Where the symbols take the nodes:
pif @ ruv
pif + muz
pif $ fiv
pif % kep
kep @ mar
kep + vad
kep $ teg
kep % zad
beb @ vub
beb + zut
beb $ nez
beb % ziz
leg @ zul
leg + kal
leg $ kef
leg % did
vid @ dap
vid + kiv
vid $ fud
vid % moz
gos @ geg
gos + fab
gos $ pov
gos % nev
ror @ rak
ror + ziz
ror $ pab
ror % bop
por @ zut
por + nez
por $ ror
por % pab
teg @ tud
teg + mez
teg $ zad
teg % veg
lan @ sos
lan + par
lan $ mef
lan % pom
lib @ luf
lib + pok
lib $ nor
lib % beb
sem @ lev
sem + veg
sem $ gif
sem % num
zad @ rep
zad + lev
zad $ veg
zad % tof
pab @ les
pab + guf
pab $ bop
pab % lav
muf @ veg
muf + gif
muf $ tus
muf % nen
meb @ git
meb + mal
meb $ zuf
meb % vuv
bam @ bef
bam + mim
bam $ vol
bam % bak
tus @ tof
tus + num
tus $ nen
tus % ziv
zuf @ mak
zuf + sir
zuf $ vuv
zuf % fuf
guf @ pab
guf + pak
guf $ kan
guf % zop
zam @ zap
zam + big
zam $ zub
zam % zul
pov @ ves
pov + ged
pov $ nev
pov % kiv
dap @ nev
dap + vid
dap $ bip
dap % dum
muz @ pif
muz + noz
muz $ dem
muz % vad
vuv @ fom
vuv + veb
vuv $ fuf
vuv % bon
gon @ rov
gon + zul
gon $ kal
gon % zit
moz @ dum
moz + lel
moz $ met
moz % pok
zez @ bak
zez + zap
zez $ big
zez % rov
rur @ bek
rur + pom
rur $ gos
rur % pov
fuf @ das
fuf + mag
fuf $ bon
fuf % lan
vub @ kov
vub + beb
vub $ por
vub % ror
tav @ kib
tav + zof
tav $ pif
tav % fiv
lel @ moz
lel + bap
lel $ luf
lel % zep
nev @ kag
nev + dap
nev $ kiv
nev % nir
kag @ ged
kag + nev
kag $ vid
kag % fud
zap @ zez
zap + zam
zap $ pup
zap % gon
pom @ rur
pom + geg
pom $ fab
pom % ged
fab @ gos
fab + ves
fab $ ged
fab % dap
fiv @ noz
fiv + dem
fiv $ kep
fiv % teg
mim @ bam
mim + nul
mim $ vaf
mim % zez
fam @ par
fam + mef
fam $ rur
fam % gos
par @ lan
par + fam
par $ bek
par % geg
dof @ nat
dof + dar
dof $ bef
dof % nul
zul @ gon
zul + leg
zul $ vez
zul % kes
nat @ vem
nat + dof
nat $ fon
nat % mim
kib @ did
kib + tav
kib $ ruv
kib % noz
noz @ muz
noz + fiv
noz $ mar
noz % tud
dar @ dof
dar + fon
dar $ bam
dar % vol
bop @ pak
bop + kan
bop $ lav
bop % nat
lav @ fir
lav + zop
lav $ nat
lav % fon
geg @ pom
geg + gos
geg $ ves
geg % kag
dem @ fiv
dem + mar
dem $ vad
dem % mez
git @ kam
git + meb
git $ mak
git % fom
vav @ num
vav + nen
vav $ dut
vav % rer
bek @ mef
bek + rur
bek $ geg
bek % ves
kal @ leg
kal + vez
kal $ zit
kal % kib
vad @ kep
vad + tud
vad $ mez
vad % lev
tof @ gif
tof + tus
tof $ vav
tof % dut
vog @ mag
vog + bon
vog $ sos
vog % fam
rep @ mez
rep + zad
rep $ sem
rep % gif
pup @ big
pup + zub
pup $ gon
pup % kal
vol @ nul
vol + vaf
vol $ bak
vol % zam
tud @ vad
tud + teg
tud $ rep
tud % sem
did @ kes
did + kib
did $ zof
did % muz
bip @ kiv
bip + fud
bip $ dum
bip % bap
ziz @ ror
ziz + les
ziz $ guf
ziz % kan
mak @ mal
mak + zuf
mak $ fom
mak % das
sir @ zuf
sir + fom
sir $ veb
sir % mag
kef @ vez
kef + zit
kef $ did
kef % zof
num @ tus
num + vav
num $ zas
num % gog
ruv @ zof
ruv + pif
ruv $ noz
ruv % mar
zop @ lav
zop + vem
zop $ dof
zop % bef
fir @ kan
fir + lav
fir $ vem
fir % dar
nez @ por
nez + rak
nez $ ziz
nez % guf
zep @ pok
zep + nor
zep $ vub
zep % por
rak @ nez
rak + ror
rak $ les
rak % pak
pok @ lib
pok + zep
pok $ kov
pok % zut
met @ bap
met + luf
met $ pok
met % kov
mez @ teg
mez + rep
mez $ lev
mez % muf
veb @ vuv
veb + das
veb $ mag
veb % gat
nor @ zep
nor + kov
nor $ beb
nor % nez
nen @ vav
nen + zas
nen $ ziv
nen % kam
mal @ meb
mal + mak
mal $ sir
mal % veb
bak @ lom
bak + zez
bak $ zam
bak % zub
ves @ fab
ves + pov
ves $ kag
ves % vid
nir @ fud
nir + dum
nir $ lel
nir % luf
zub @ pup
zub + rov
zub $ zul
zub % vez
kes @ zit
kes + did
kes $ tav
kes % pif
bap @ lel
bap + met
bap $ lib
bap % nor
vem @ zop
vem + nat
vem $ dar
vem % bam
pak @ guf
pak + bop
pak $ fir
pak % vem
mar @ dem
mar + kep
mar $ tud
mar % rep
gog @ ziv
gog + rer
gog $ git
gog % mak
vaf @ vol
vaf + lom
vaf $ zez
vaf % big
luf @ met
luf + lib
luf $ zep
luf % vub
fon @ dar
fon + bef
fon $ mim
fon % vaf
bef @ fon
bef + bam
bef $ nul
bef % lom
bon @ vog
bon + gat
bon $ lan
bon % mef
nul @ mim
nul + vol
nul $ lom
nul % zap
lev @ zad
lev + sem
lev $ muf
lev % tus
zit @ kef
zit + kes
zit $ kib
zit % ruv
fud @ bip
fud + nir
fud $ moz
fud % met
dum @ nir
dum + moz
dum $ bap
dum % lib
kiv @ vid
kiv + bip
kiv $ nir
kiv % lel
vez @ kal
vez + kef
vez $ kes
vez % tav
zas @ nen
zas + dut
zas $ gog
zas % git
veg @ sem
veg + muf
veg $ tof
veg % vav
fom @ sir
fom + vuv
fom $ das
fom % vog
kam @ rer
kam + git
kam $ mal
kam % sir
kan @ bop
kan + fir
kan $ zop
kan % dof
kov @ nor
kov + vub
kov $ zut
kov % rak
sos @ gat
sos + lan
sos $ fam
sos % rur
les @ ziz
les + pab
les $ pak
les % fir
gif @ muf
gif + tof
gif $ num
gif % zas
zut @ beb
zut + por
zut $ rak
zut % les
ged @ pov
ged + kag
ged $ dap
ged % bip
mag @ fuf
mag + vog
mag $ gat
mag % par
lom @ vaf
lom + bak
lom $ zap
lom % pup
rov @ zub
rov + gon
rov $ leg
rov % kef
das @ veb
das + fuf
das $ vog
das % sos
rer @ gog
rer + kam
rer $ meb
rer % zuf
zof @ tav
zof + ruv
zof $ muz
zof % dem
ziv @ dut
ziv + gog
ziv $ kam
ziv % mal
mef @ fam
mef + bek
mef $ pom
mef % fab
dut @ zas
dut + ziv
dut $ rer
dut % meb
big @ zam
big + pup
big $ rov
big % leg
gat @ bon
gat + sos
gat $ par
gat % bek

The rows follow the links: the fewer symbols apart two nodes are, the more alike their rows tend to be.

Each row is also shifted at random along 8 hidden directions that mean nothing.

Each row, then its node:
[1081 -292  -50   -1   76  227  258 -307 -169   65  200  295    2 -143  249 -242   24 -133  120 -163  -14   94  -48  147   53   52   48  138  365 -119    4   25  -52   51  188 -141  243  120  157  -73   -4  -79  221   50 -104   40 -209 -112 -114  442 -140 -248 -208  162 -460 -335 -131 -336   18   76   45  279  147  447   29]: num
[ 487 -479  -18  165  159   53 -169   59 -470  -43  279  285 -141  177 -104 -279  283 -342  187  -55  -96  -82  355  -84 -266  -25   53   64  378 -184  135 -195  125 -196  121  -82  -65   69  -12  -97    0 -123   -6  -41  -55 -112 -106 -285 -198  177  109  -45  139  164 -610 -317  120  -49  -81  -43  471  356   14  434 -188]: nul
[-190   22 -115  114  277  310   17 -102  161 -172  -22   21   67   57   90  -34   83  -52  200  -69  -20  -33   73 -170 -198  -81  -91  160  240   38   54 -120   79  157 -105  -14   70   -4   24   57 -157  -71  117 -127  189    1  -50  -52  -85  254   17  -47  -61  -88 -167  -73   71  -57  -14  172  192  132 -121  187  -98]: vem
[ 450  -82  120   36  260  436 -299  110 -149 -191  267  165  -42  149   49 -153  327 -306  256   64  168  -97  251 -333 -348 -179 -141  438  349  -75  108 -401  308 -171  -79   -9 -212 -132  -31 -234    2   53  198  -81  312   30   14 -301   -1  -58  509  -76  145  -95 -559   88  198 -165   34  131  584  365 -314  282  -22]: mim
[-299 -249   61 -116  -69  -77 -407  282 -434   92  294   23 -338   76 -109 -188  230 -260  -81  151 -125 -117  342   73  -80 -139  234   58 -106 -259  152  -74   33 -264   51  -84 -112  -84 -140  -47  244   14   21  121 -115 -180  -11 -232  -25 -246  372    2  243   -4 -290  176  -25  109  -39 -239  197  220  100   45   59]: zof
[-163 -109  -60   70 -170  209   50 -215  195   18   44 -240  143  146  -73   43  -70  161  135 -296   64   29 -356 -214   22 -188  -12  -64  -42  116 -245  190   96   99 -270 -155    4   26   84  294  -17    7  189  -42 -184  130 -328  325 -131  -86 -488    6   53   94  242 -176   26  -23  -96  339 -322 -215  -29   53  -41]: lib
[-560  183  -92  -76   17  487  124 -206   -9  240   28  175  123 -167   64  275   93  142 -211  217  455 -119 -196  122   58   34 -241  178  163   43 -193   20  -62   22  179  -77  -28  122 -168 -526   57  395  344  115  232  -38   65 -104  272   86  222 -290  167  -44 -259    0  -40 -335  210  -51  -79    6  170  -91 -147]: pov
[-778  500  135  131  163  370  138 -128  438  -10 -169   98  437  -42   46  103  -51 -267   81   48   69   40 -545 -526  -70  368 -293  150  334   84  196 -329  -52  213   77  203  -47 -203  248 -186 -404   57  -48   55  441  466  -63  147  113  365  -73 -295 -228 -364  293   50  -39   53  146  185  -73  324 -323  -73  170]: lan
[  69  310  417  155   33 -318  408  -50  382  -71  -27 -137  252 -181  172   -6 -197   72  119  -74  341  320 -107   19 -134 -190  170  318 -128    2  342   40 -178  141   33   89  -82   17   91 -122  186  262 -187  111  415  384  440  185  240 -303   59   33 -541 -274 -230  110  167 -107  507   81  255 -148 -195 -206  353]: nen
[  -2    0 -384 -518 -201   65 -578  207 -430  265    1  128 -371  -17 -223 -102  -17  -71 -694  476 -271 -544  177  290  217  207    7 -449 -310 -188 -372   68  173 -156  117   62   68 -244  -30  100  -88 -268  158   86 -336 -427 -316 -172  -51   90  386 -111  870  141  439  285 -227  242 -560 -447 -451  293  303  112 -118]: kep
[-460  712  390  174   -2  -98  201   62  533  111 -136  -41  593    0  253  111 -258  179 -218  234  375  135 -167 -115 -188  318 -235  278 -117  420  157 -192 -115   33   33  322 -129   49  228 -150  -90  212 -254  115  571  753  608  347  184 -193  164   47 -386 -259  313  358  297   40  241   98   89  155 -306 -152  373]: luf
[-803   95  114  106  410  564  138 -231 -132    0  364  539  137 -126 -153  -95  -29 -308  -41  354  231 -120 -269 -338  -71  429 -151   93  590 -169  242 -368    9  188  366  -41  187 -137  272 -515 -316  167  -38  109  355   39  -16  -87  199  616  204 -534 -135    3 -565 -226   10  -95    7  -81  272  643  133  435  123]: kam
[-143  617   68   -7 -152 -282    6   51  368  224 -449  -95  416   13  112  279 -178  116 -273  198   74 -131 -312   -4   10  344 -160 -214 -164  244  -67  -52  -94   17  111  395 -241  -40  252   23 -294   24 -250  108  261  430  212  201  147  -34 -108   94   27 -155  840  220  115  113   83 -116 -337  -32 -223 -280  127]: geg
[ -77 -498 -107  -75  -87  455 -646  275 -313 -129  297  -23 -166  118 -420 -136  220 -434   -8   56 -172 -312   54 -408  238 -151  -96   75  213  -95 -235  -65  448 -286 -216 -168  -87 -400 -307   66  -57   -7  312   24 -263 -246 -513 -265 -153 -217  192 -103  753  157 -201  168  -77  127 -463   60  116   12 -206   48 -264]: vid
[ 366  126 -126  -53 -313  192  -98 -175  162  -10  -72 -391  -58   90 -230  -32  -45  147 -140 -149   17   39 -204  -59  -67 -254  -76 -145 -281  177 -325  127  163   53 -348  -66 -104    9 -164  296  200  -71  261 -197 -173   67 -338  355 -213 -396  -71   99  398 -112  229  -89 -115  164  -61  257 -362 -352   96 -247 -167]: guf
[-981  161   35    5   59 -136  355   -6  328 -114 -259  -66  -20  -34  -97  107 -114  400   65 -148  103  189 -127  -87  -54 -153  -92    9 -288 -105   47   80 -168  138 -101   -6  -19    1  -92 -163  168   32 -157 -105  148 -218  214  135  251 -157 -115   23 -225 -222  109  -16   48    4  145  104   12 -250   -9 -237   -7]: pup
[  52 -366  -97 -248  129  294 -106  -36 -301 -133  279  187 -243 -101  -11 -116   13 -259   55   23   46  -85  154  -34  103 -187  130  146  202 -287  -40   78  136   78   55 -271  209 -194  -81 -103  -81   31  337   71 -122 -337 -303 -265   40  324  231 -264  194  101 -442  107 -130 -172 -118  -54  128  240    7  289  -45]: vav
[-336 -190 -406 -174  267  103  439 -194  140 -137 -315  279  -78  -22  154   95  -32  378  288 -366 -333  125 -155  -44  200  200 -249 -202  112 -138 -136  131 -179  234   11  -31  396  111  214   15 -326 -401  -38 -183 -249 -468 -194 -111   -8  784 -602  -83 -385  152  394 -331 -177 -167 -286  194 -302   90  112  335 -162]: gon
[ 181   -4  202  481 -275 -167  307 -339   39  373  138  -49  330   89   11 -168 -131  151  -95 -155  154  117 -252  181 -162  161  116 -125   41  261   10   60 -201  -53  122  -19  -62  408  196  152  255  108 -126   74  -56  556   99  475 -192 -186 -516   36 -233  162 -125 -531  137   -1  210   86 -127  -54  289   95   73]: pok
[-1782  -118  -158   -55   264   144   188    12   -52   -98   -71   288  -159   -51  -266     6   -38   117   -38    52   -37   -28    10  -150    33    90  -124   -85    20  -268    63   -12  -132   162   112  -128   207   -90  -100  -311   -91   -57   -82   -62    24  -506    -9  -111   185   369    19  -244     1   -53  -140   -93   -52    50  -143   -72    96   170   149    92  -165]: zub
[ 301 -165   84  201   15 -306  -92  175 -294  225  181  203   57   67 -144 -345  174 -341  -37   54 -397  -11   66  -22 -102  384  118 -184  173 -156  380 -147 -149 -213  246  241   34   85  293   71  -59 -267 -454  165  -29  236   64  -57 -224  106 -186   24 -179   66  -34 -330   44  276 -120 -133  107  456  152  346  163]: muz
[ 503  -55  -26 -405  300  203 -422  423   64 -533  199 -264 -150  202  220  385  203   19  488   -7   97   52  393 -320   30 -406 -114  364  -78  135  -96   68  357  -45 -473  -60   50 -235  -93  104 -257  105  160  -99   62 -237   73 -332   59 -125  352  319 -110   48  148  702  210  -78 -179  234  240  -98 -518   46   85]: vub
[-647 -375 -119  106 -313  482 -448 -252 -848  389  620  253 -201  137 -638 -391  128 -471 -535  343   30 -358  -83   13 -124  281   33 -400  314  -36 -238 -150  257 -223  245 -220  -60   82  -71  -81  137    0  258   19 -366   35 -595  131 -397    2  194 -337  906  316 -622 -575 -124  227 -299 -206 -111  406  626  368 -323]: por
[ -64  225 -322 -427  172  196  160  -85  280 -106 -256   24  -34 -261  208  173  -53  261  -42   42  -91  -50 -142  168  300    8 -175  -39  -75  -66 -197  210   30  220  -64  150  289 -101  126    3 -251 -168  138  -30   34 -287  -76 -185  141  336  -24  -42  -56  -13  387  102 -168 -195 -172   72 -336  -60   34   90   30]: rep
[ 103 -101  -51  -62   66 -100  429 -181   86 -146   91 -234  -17  -24  169  371   73  390  392 -327  257  411   33  166  -25 -354   40   87 -113  131  -15  440 -193  190 -171 -174  189  404  -87  -22   98  226   61  -62  -56 -118  153   55   32  -36 -302  230 -553   77 -167 -186   98 -238  289  280  -54 -431  163  -35  -59]: zut
[-966 -232  -94  114  112 -125  126 -163 -310  -28   57  291  -88  -69 -340  -39 -152 -241    0   85 -238  -83 -196  -67  206  423   90 -517  340 -159   77  -10  -44  175  315  -46  227  -69  220   24 -362 -147 -291  -18 -275 -239 -307  -13  -67  546 -352 -170   10  287  -41 -469 -142  196 -206 -232 -105  122  306  202 -117]: zuf
[ -39 -117  -57 -110  262 -159  -94  215 -273 -174  -56  304 -105  -53  146  104  -25 -314   83  175 -298    1  295   19  224  446  -46  -79  289   15  178 -160  -64   38  251    3  236  -90   27  -96 -449 -137 -200    2 -129 -161   36 -337  -35  637  163  -11 -205  160   44  230 -141   86 -197 -282  166  282  -87   69  -19]: fuf
[ 465  252  175  139 -262 -106  226 -319  199   39 -108 -167   40  -92    1   60 -193  181   22  -87  124  102 -436   80   84   21   67 -221  -85  134 -159  -44   28   61   -9   15 -176   55  101  136  186   77  -36 -126  -94  199  -67  320   46 -291 -278   50  -64   36  176 -250 -104  -33  232   42 -288 -407  115 -302   96]: sir
[-889 -356 -221 -438  -49   67 -549  310 -276 -227   60 -141 -500  148 -178  -24  172 -186  140  -81 -346 -200  198 -201  139 -338  117 -132 -199 -341 -180   68  275  -99 -261 -138  -31 -400 -120  252  -72 -254  201  -56 -382 -554 -483 -299  -73  -70  146   48  487   51  267  345 -168  146 -382  -56 -142  -11 -168   22  -78]: did
[ 309   -9 -130 -163  236 -190  151  149  -42   41   -8  117  -68 -107  173  102  124  141   43   62 -138  100  238  244   59   67   40   35  -82 -153  234  166 -294   30  126   86  271  151   79 -145  -64  -42 -203  144   75 -218  321 -238  106  245  -19   63 -429   -9   23   61    3  -33    3 -114   32  164  166  170  116]: dem

From each start, follow one symbol. Which node do you reach?
Answer with the node's name.
---
[ -55 -154  152  238   41 -478  344  -96  -86   40   27  113  126  -50 -107 -134 -223  -90   38  -90  -56  141  -70   59  -16  187  282 -243   87 -142  302  131 -239  151  249   -4  143   91  258   79 -107  -35 -391  118  -55  105   71  163   -3  248 -394  -39 -369  116 -124 -344   70  116  111 -122   67   74  156  172  116]
$
kam
---
[-912 -343 -127  251   28 -347  119  -14 -156  147  -71  -38   19   26 -217  185    6  -65   81 -106 -116  -76  -13   93   94  -10  303 -292  102 -163  150  308 -302  108  167 -163   94  127  -58   75 -112  111 -207  177 -181 -208  -74    8   24  236 -504   15  -61  138    6 -290   26  115   79 -206  -72 -182  224  -67 -211]
@
rur
---
[ 812 -130  283  322  -27 -568  -28  228  117 -222  106 -348  240  250  -55  -14   84 -119  485 -293 -217  284   60 -237 -111  -45  122  -88    7  239  276   48   80 -141 -249  227 -107  107  262  493 -105 -122 -530  -46  -39  428  167  160 -298 -391 -476  537 -473  149  216 -199  320  260    5  269  201 -260 -280   64  191]
+
zut
---
[ 208   96  -12 -102   45  417 -278   80  134  -40  212 -169 -142  -81 -115  -87  194  -16    0  142   66 -176  -84 -132   26 -338   26  229  -93 -163  -14  -55  206  -76 -227   10  -85 -220 -102  -22  251  124  205   46  173 -153  -22 -108  143 -439  281  -71  234 -161 -170  146  -31  -24  -13  103   36  -69    1  -64  130]
+
tud
---
[ 354  263   63  190 -450 -273  248 -341  -25  590 -216  -47   93  -82  210   96 -220  270 -488   82  282   -8 -132  615  -77  122  193 -157 -274  181 -117  113 -435   14  322 -135 -156  404 -144 -108  417  269  135  136  -83  312  176  381   59 -120  -84  -91   47  -63   94  -79 -120  -96  457 -326 -381 -159  423 -442  -51]
+
fam
---
[ 696 -234  334  624   59  -21  199 -259 -138   93  415  157   91    2 -166 -302   15 -205  249  -46   55   61 -214  -82 -107  120  262  -18  415  -72  325 -250  -56  -53  199 -104  -59  139  200  -15  219  158 -269   39   27  256   52  168  -61 -103 -327 -106 -332  198 -673 -661   84    4  235   -1  320   45  244  197  155]
%
vuv
---
[-202  107   12  113   75  146 -134   10  -96  235   15  159  115   30   62   99   45 -159 -166  251  106 -231  -14   14  -64  214    5   51  177   19   85 -145 -125   -7  220  -42  -63    4  -18 -204 -102  207   38  185  155  117   87  -40  112  219  126 -181   90  -51  -28  135   28   -7   81 -234   42  259   17  -47   -9]
+
rur
---
[ -82 -425  -74 -138 -112   41 -392   51 -315 -237  241 -224 -547   61 -361   83  -26  -62  113    2  -25 -232   92  -41  229 -469  354 -230 -163 -244 -257  148  304    2 -202 -418  -80 -302 -289  228  177  118  240 -104 -466 -635 -435  -83   52 -323   68   31  543  241 -153  108 -144   83 -158 -165  -67 -442  111 -226 -172]
@
mal
---
[-441 -357   57  182  222 -330  175  126 -211  -27  143  185  -35   24   57 -181  220 -227  379 -193 -342  198  185  -11  -53  131  174   16  244 -225  464  -26 -252  -79  169   51  166  162  191    4  -56 -175 -380   97  -48  -25  134 -218 -125  287 -309   76 -579   94 -257 -326   36   43   40  -15  290  259   57  332  121]
@
did
---
[ 113  387 -182 -241    0  186  -59  -32  240   89 -186   34  108 -135    0  -37  -32   79 -255  177 -163 -172 -306  -21  148  246 -209 -181  -69  -27 -124  -47  100   52  -16  333   69 -165  287   59 -223 -237  -31   25  119   46  -93    3   27  111  -11  -72  151  -75  520   13 -113   63 -241   34 -354  155   29  125  126]
@
vad
---
[ 566 -298 -150   34 -187  494  -32 -217   93   -8   80 -170   67   27 -163   39  204   -4  262 -373   -7  -16 -441 -295  216 -273 -176   44  209   12 -361  130  246  -73 -288 -114  -82  -48 -101  102   66   29  383  -59 -232  -45 -542    6 -118 -193 -423  -61  287  107    4 -345 -122 -180 -117  413 -256 -345  -57  -11 -227]
%
nir
---
[1001   77  133  -91   74  120 -253  206 -193  -97  308  -50  -68   69  144   86  179  -42  -13  235  234  106  431   83 -167  -72 -103  318  -39  253   45 -124  129 -200  -91   -7  -52  139 -189 -178  161  218   84  -52  148  114  329 -128  -43 -304  592  190  -53   10 -365  326  143  -33   82    4  340   80  -32  -15   64]
+
ror
---
[-1057    79  -174  -358   201   228  -250   187   194  -326   -54  -134  -149  -192  -177    47    -4  -117    28   145  -134  -188   -45  -215   279  -241   -18    42   -74  -228   -61    96   291   136  -237    96   120  -484   -38    95  -228  -104   106   -11    91  -387  -213  -256   139   -49   252   -32   299  -113   165   324  -106    71  -255    42   -29  -110  -208   -27    48]
+
lev
---
[ 494  155   87 -203  176   37 -317  336   26 -219  -77    4  -79   13  301  215   43 -214  117  198  -43  -19  319 -103   84   65  -72  302   45   99  110 -226   56  -44  -32  -17  -21 -224 -155  -97 -191   86   68   -4  113   -5  164 -280  106  128  495   44  -75 -128  140  716  -66   -5    2 -147  206  125 -402 -250  118]
+
gat
---
[ 336   76  -50 -139  -24  235  189 -270   65   41  -29  217  154 -169  120 -202 -115 -139  -80  -58  -31   27 -316  -23   89  221 -129  -13  244  -49  -97  -46   74  119  139  129  144  -84  289  -12 -225 -202  157   26   15  198 -289   12  -65  404  -90 -253   -6    5   40 -184 -159 -178  -80  118 -186  281  -32  326   89]
+
num
---
[ -94 -175 -278   90  108   17  478 -301  197 -127 -136 -202  -60  -47   16  155   -8  339  263 -396  -30  300  -19  139  -29 -300   36  -51  -68   41   -6  403 -257  331 -174 -238  310  334 -166  145   71  -32  110 -165 -148 -248  -96  175 -117  227 -471   84 -360  -12 -126 -383  -90  -65  123  273 -146 -374  275  -43 -251]
@
pak
---
[ 314  492  -56  -59 -207   -3  390 -355  472  246 -280 -170  186 -285  171   25 -149  448 -237  -37  127   69 -448  349   99  -15  -63  -96 -266   88 -168  176 -124  126   -5  244   -9  153  167   48  222  -15   52    5  144  209  115  266  123 -238 -223    1 -134 -141  345 -240 -115 -174  215  120 -463 -317  230 -167  153]
@
teg
---
[ 630 -142  -96  -27 -265  586 -139 -383   -4   91  191  -54  -87 -137 -117 -391   65 -173  -56 -141  -54 -195 -431  -41  134 -212   16   -1  195 -120 -340  -71  383  -55 -143  -44  -76 -185   58  225  228 -150  502  -71 -188   68 -642   60 -201 -212  -97 -249  537   66 -215 -379 -263 -171 -129  231 -270  -68  108  168  -34]
@
sem
---
[-1059    53   -72   -86    43   304  -341   107  -116    81    63    15   -14    -3  -207   222    83  -160  -212   332   205  -362   -52  -134    50   -41   -27    17    76   -84  -116   -41   116   -23    54   -65  -141  -224  -168  -232  -109   274   187   150   134  -162  -112  -149   218   -26   301  -192   493   -50   -27   261    23    12   -41  -190   -18    58   -42  -142  -133]
+
fab
